Here is a tiny trained network, its code and every weight. The questions are about switching its units off for an input and a class, where a switched-off unit gives its printed mean instead of its output.

import numpy as np


def w(rows, s, z=0):
    codes = np.array(rows[::2]) - 128.0
    scale = np.full(codes.shape[1], s)
    scale[-1] = z or s
    return codes * scale


def f(y):
    return np.maximum(y, 0)


def log_softmax(a):
    a = a - a.max(-1, keepdims=True)
    return a - np.log(np.exp(a).sum(-1, keepdims=True))


def net(x, mask):
    res = np.array(x, float).reshape(1, 8) / 4 @ E
    y = f(res @ A[0][:, :-1].T + A[0][:, -1])
    res = res + np.where(mask, y, B[0][:, -1]) @ B[0][:, :-1]
    return log_softmax(res[-1] @ U[:, :-1].T + U[:, -1])


A, B = {}, {}
E = w([
[128,128,130,127,128,127,126,128],'x0',
[202,185,1,178,149,105,90,94],'x1',
[132,105,119,78,135,91,76,116],'x2',
[127,139,134,149,126,145,155,133],'x3',
[129,183,62,62,167,65,221,195],'x4',
[186,55,129,119,226,190,104,185],'x5',
[133,71,93,86,132,163,168,56],'x6',
[171,40,145,187,92,35,173,143],'x7',
],0.0078)
A[0] = w([
[181,69,123,141,182,196,98,209,30],'n1',
[33,156,110,146,52,90,142,60,52],'n2',
[140,91,157,156,140,174,68,78,76],'n3',
[140,110,251,156,74,170,59,83,75],'n4',
[158,96,138,32,117,68,65,103,194],'n5',
[53,150,118,124,77,65,79,118,114],'n6',
[36,180,105,66,171,247,45,138,99],'n7',
[157,23,150,160,109,39,110,143,84],'n8',
[150,166,91,24,191,63,232,212,56],'n9',
[109,179,103,52,117,187,106,126,74],'n10',
[74,159,145,168,86,84,130,56,46],'n11',
[137,125,126,42,49,116,161,19,138],'n12',
[113,186,141,77,159,197,89,114,42],'n13',
[187,180,10,180,112,126,116,72,107],'n14',
[156,150,143,193,118,191,212,111,254],'n15',
[171,7,105,176,86,40,212,172,60],'n16',
[82,155,119,141,56,109,115,113,62],'n17',
[149,232,173,45,160,187,56,116,118],'n18',
[61,128,186,25,158,94,221,187,98],'n19',
[181,47,164,194,136,71,135,117,65],'n20',
[101,177,141,154,85,51,114,109,163],'n21',
[70,151,163,102,51,101,139,101,50],'n22',
[91,193,121,74,127,203,143,71,126],'n23',
[92,91,135,191,86,202,49,58,53],'n24',
[86,162,121,180,94,126,75,214,216],'n25',
[73,149,121,119,56,141,147,51,108],'n26',
[73,181,119,103,93,95,199,96,74],'n27',
[175,120,136,102,179,154,161,197,154],'n28',
[167,68,203,91,215,171,115,196,50],'n29',
[107,86,185,253,133,173,44,37,41],'n30',
[119,216,170,129,54,81,157,27,93],'n31',
[149,55,103,74,117,140,162,33,250],'n32',
[61,83,227,112,58,186,150,136,142],'n33',
[101,96,67,130,120,195,227,73,202],'n34',
[102,128,221,108,66,143,122,173,200],'n35',
[173,178,163,144,97,129,113,206,237],'n36',
[43,87,204,91,135,123,141,139,38],'n37',
[175,63,121,149,78,40,154,129,52],'n38',
[130,34,92,106,196,175,127,103,197],'n39',
[82,163,111,104,80,85,161,107,17],'n40',
[235,173,34,227,168,113,53,89,63],'n41',
[150,129,207,176,123,127,50,49,65],'n42',
],0.0063,0.0055)
B[0] = w([
[209,44,120,17,199,203,146,152,182],'n1',
[191,81,144,62,199,213,139,158,185],'n2',
[110,177,85,122,187,83,151,87,177],'n3',
[77,173,69,106,163,73,167,81,197],'n4',
[113,145,181,185,71,81,39,180,204],'n5',
[181,94,125,110,170,155,117,175,184],'n6',
[178,166,190,149,55,157,180,128,227],'n7',
[181,177,187,141,61,168,180,115,185],'n8',
[94,185,91,68,201,51,189,2,247],'n9',
[147,165,174,161,55,140,189,80,173],'n10',
[172,122,146,23,196,161,159,136,165],'n11',
[134,112,173,140,178,132,76,204,201],'n12',
[200,151,175,128,67,171,213,93,166],'n13',
[50,69,47,194,45,168,143,139,249],'n14',
[140,136,170,90,104,40,17,178,253],'n15',
[175,185,181,126,77,166,189,98,207],'n16',
[175,94,103,70,178,163,134,117,158],'n17',
[182,117,181,180,59,120,166,124,213],'n18',
[38,107,63,157,87,98,153,91,221],'n19',
[184,167,183,103,65,165,193,101,175],'n20',
[146,113,156,118,158,173,92,175,215],'n21',
[152,63,100,137,186,195,130,144,165],'n22',
[140,161,184,140,80,142,148,136,202],'n23',
[93,170,101,69,196,83,179,64,196],'n24',
[118,144,159,172,137,84,48,182,227],'n25',
[140,92,127,79,173,160,127,215,186],'n26',
[161,110,108,91,202,130,121,135,187],'n27',
[154,99,105,89,163,127,86,122,205],'n28',
[134,66,83,114,178,206,136,147,186],'n29',
[91,185,87,50,203,68,175,55,210],'n30',
[175,39,130,66,190,200,122,154,210],'n31',
[96,194,160,187,100,47,61,211,251],'n32',
[80,95,63,164,64,134,120,135,221],'n33',
[97,177,189,166,127,69,21,210,230],'n34',
[86,104,102,140,91,127,77,132,221],'n35',
[116,166,162,137,130,66,40,167,236],'n36',
[55,45,42,207,96,173,193,98,167],'n37',
[146,181,164,135,72,170,172,87,173],'n38',
[145,111,161,120,190,110,89,199,232],'n39',
[158,114,126,40,209,163,174,77,155],'n40',
[58,46,57,180,80,191,157,149,253],'n41',
[75,176,99,62,186,53,182,56,182],'n42',
],0.0063,0.0064)
U = w([
[79,200,59,76,208,77,219,4,57],'0',
[220,26,123,88,222,254,149,157,21],'1',
[205,185,214,160,12,202,227,68,48],'2',
[17,34,15,195,47,190,155,116,33],'3',
[122,144,156,145,121,97,61,154,234],'4',
[105,165,175,170,133,91,44,186,96],'5',
[123,143,148,138,113,116,74,142,253],'6',
[125,146,146,135,107,105,65,142,199],'7',
],0.0087,0.0061)

Each question gives the input, the list of numbers given to net, and the class t.
The units are the neurons (one row each of A and B). Each row of codes is followed by its name. A weight is (code - 128) times the scale printed after its matrix; where a second scale follows, it is the last column's (A, B and U).
mask holds one flag per neuron, in row order. A switched-off neuron (its flag False) gives its mean, the last column of its row in B, instead of its output. The means were averaged over made-up inputs and are rounded, as every weight is.
A unit's drop is (log p(t) with every unit on - log p(t) with that unit switched off) / (log p(t) with every unit on - log p(t) with every unit switched off).
The circuit of an input: a set's keep is (log p(t) with only the set's units on - log p(t) with every unit switched off) / (log p(t) with every unit on - log p(t) with every unit switched off). Starting from the 12 units with the biggest drops (on a tie, the unit counted first), units are removed one at a time, each time the one whose removal leaves the highest keep (on an exact tie, the one counted first), for as long as the keep stays at least 0.8.
circuit, biggest first: the units of the circuit, biggest drop first
unit that matters most: the unit with the biggest drop
top k neurons: the k neurons with the biggest drops, biggest first
drop when u is switched off: that unit's drop, to one decimal
input [0,8,8,8,-2,-5,-4,4], class 3: unit that matters most : n41
input [-6,0,4,1,-2,-6,7,-4], class 5: circuit, biggest first : n32, n12
input [2,-4,4,7,-7,-6,8,4], class 5: top 2 neurons : n32, n12
input [4,3,-2,-1,-7,-2,3,-4], class 0: circuit, biggest first : n30, n24
input [3,2,3,3,5,1,7,-5], class 5: circuit, biggest first : n34, n32
input [-3,-8,-3,-2,0,-8,-3,1], class 1: top 2 neurons : n2, n31
input [-7,8,3,-4,-1,-3,-4,2], class 3: top 2 neurons : n41, n14
input [-4,-8,-8,8,-3,-7,-2,-4], class 3: top 4 neurons : n33, n37, n35, n19
input [3,2,6,-4,-5,-7,-3,-2], class 1: top 2 neurons : n31, n2
input [-2,5,-8,2,-8,-1,5,1], class 0: top 2 neurons : n30, n24
input [-2,8,2,-6,-2,3,4,7], class 3: top 3 neurons : n41, n14, n7
input [3,8,-1,-1,3,1,2,-5], class 3: top 2 neurons : n14, n41
input [4,4,5,2,5,4,7,-1], class 5: circuit, biggest first : n32, n34
input [-3,1,2,-4,6,-5,-4,6], class 0: circuit, biggest first : n9
input [8,5,-8,-3,-5,-7,6,-8], class 2: top 4 neurons : n7, n23, n10, n13
input [-8,6,-4,7,7,3,7,1], class 6: top 2 neurons : n34, n15
input [5,-3,-8,-5,7,-7,-5,8], class 2: top 2 neurons : n16, n38
input [8,-8,-7,-8,-7,-5,-4,2], class 3: top 3 neurons : n33, n37, n35
input [4,-8,4,-6,4,-5,2,3], class 3: top 2 neurons : n19, n37
input [6,8,-8,6,-2,-2,-7,6], class 3: circuit, biggest first : n41
input [5,3,-6,7,4,5,-1,7], class 2: top 2 neurons : n16, n20
input [3,-8,-3,-8,-6,-5,-3,3], class 3: top 2 neurons : n33, n37
input [1,-2,-5,3,7,-4,-7,3], class 0: drop when n34 is switched off : 0.3
input [3,-1,-6,-4,6,2,-1,-4], class 0: drop when n28 is switched off : 0.0
input [-2,8,4,-1,5,-3,5,3], class 3: drop when n14 is switched off : 0.6
input [0,8,-2,-8,-1,-2,4,8], class 2: drop when n33 is switched off : 0.1
input [-6,-1,-5,-5,-5,0,6,8], class 2: circuit, biggest first : n16
